Below is a small trained network, with its code and all its weights. Each question gives an input and a class and asks what happens when units are switched off, that is, made to give their printed mean instead of their output.

import numpy as np


def w(rows, s, z=0):
    codes = np.array(rows[::2]) - 128.0
    scale = np.full(codes.shape[1], s)
    scale[-1] = z or s
    return codes * scale


def f(y):
    return y / 2 * (1 + np.tanh(0.7978845608 * (y + 0.044715 * y**3)))


def log_softmax(a):
    a = a - a.max(-1, keepdims=True)
    return a - np.log(np.exp(a).sum(-1, keepdims=True))


def net(x, mask):
    res = np.array(x, float).reshape(1, 4) / 4 @ E
    y = f(res @ A[0][:, :-1].T + A[0][:, -1])
    res = res + np.where(mask, y, B[0][:, -1]) @ B[0][:, :-1]
    return log_softmax(res[-1] @ U[:, :-1].T + U[:, -1])


A, B = {}, {}
E = w([
[88,147,42,79],'x0',
[131,127,126,128],'x1',
[93,132,80,216],'x2',
[244,170,83,143],'x3',
],0.011)
A[0] = w([
[93,131,107,204,50],'neuron 0',
[181,107,213,162,83],'neuron 1',
[79,83,149,116,64],'neuron 2',
[141,115,185,40,74],'neuron 3',
[80,130,45,69,4],'neuron 4',
[201,101,148,41,108],'neuron 5',
[80,10,111,98,51],'neuron 6',
[148,89,166,34,78],'neuron 7',
[141,107,170,163,15],'neuron 8',
[78,61,167,136,108],'neuron 9',
[131,104,213,195,48],'neuron 10',
[75,107,171,100,93],'neuron 11',
],0.011,0.0049)
B[0] = w([
[47,118,194,245,197],'neuron 0',
[137,201,184,24,238],'neuron 1',
[241,109,22,155,182],'neuron 2',
[55,136,153,235,212],'neuron 3',
[53,223,113,68,193],'neuron 4',
[113,131,92,214,254],'neuron 5',
[255,192,84,139,196],'neuron 6',
[61,175,201,238,212],'neuron 7',
[129,239,98,101,138],'neuron 8',
[229,115,67,105,228],'neuron 9',
[36,254,92,53,222],'neuron 10',
[201,84,37,153,202],'neuron 11',
],0.0076,0.0049)
U = w([
[52,89,126,242,87],'0',
[236,93,64,130,86],'1',
[41,161,107,4,71],'2',
[104,52,120,105,251],'3',
],0.013,0.014)

Each question gives the input, the list of numbers given to net, and the class t.
The units are the neurons (one row each of A and B). Each row of codes is followed by its name. A weight is (code - 128) times the scale printed after its matrix; where a second scale follows, it is the last column's (A, B and U).
mask holds one flag per neuron, in row order. A switched-off neuron (its flag False) gives its mean, the last column of its row in B, instead of its output. The means were averaged over made-up inputs and are rounded, as every weight is.
A unit's drop is (log p(t) with every unit on - log p(t) with that unit switched off) / (log p(t) with every unit on - log p(t) with every unit switched off).
The circuit of an input: a set's keep is (log p(t) with only the set's units on - log p(t) with every unit switched off) / (log p(t) with every unit on - log p(t) with every unit switched off). Starting from all 12 units, units are removed one at a time, each time the one whose removal leaves the highest keep (on an exact tie, the one counted first), for as long as the keep stays at least 0.8.
circuit, biggest first: the units of the circuit, biggest drop first
unit that matters most: the unit with the biggest drop
k most important neurons: the k neurons with the biggest drops, biggest first
drop when u is switched off: that unit's drop, to one decimal
input [7,-8,6,-8], class 1: 4 most important neurons -> neuron 6; neuron 2; neuron 9; neuron 11
input [-8,8,-1,-8], class 1: unit that matters most -> neuron 9
input [7,7,-8,0], class 0: circuit, biggest first -> neuron 7; neuron 3
input [-8,0,4,-8], class 1: 3 most important neurons -> neuron 9; neuron 2; neuron 11
input [7,-6,-5,-7], class 1: circuit, biggest first -> neuron 6; neuron 11
input [2,-5,4,-4], class 3: circuit, biggest first -> neuron 7; neuron 3
input [-5,0,3,0], class 2: circuit, biggest first -> neuron 10; neuron 1; neuron 5
input [-6,5,3,-1], class 2: circuit, biggest first -> neuron 10; neuron 1
input [-1,-4,-4,-4], class 0: 3 most important neurons -> neuron 3; neuron 7; neuron 1
input [-1,-1,7,7], class 0: 2 most important neurons -> neuron 0; neuron 9
input [6,-4,-7,5], class 0: circuit, biggest first -> neuron 5; neuron 7; neuron 3
input [-7,-7,-4,-1], class 2: 2 most important neurons -> neuron 1; neuron 10
input [-4,2,-8,-8], class 0: 3 most important neurons -> neuron 3; neuron 7; neuron 5
input [6,-2,2,-8], class 1: unit that matters most -> neuron 6
input [7,-1,6,1], class 2: 2 most important neurons -> neuron 4; neuron 5
input [-4,1,0,-2], class 2: drop when neuron 0 is switched off -> 0.1
input [-7,6,2,-5], class 2: drop when neuron 10 is switched off -> 0.7
input [1,-7,3,5], class 3: drop when neuron 3 is switched off -> -0.1
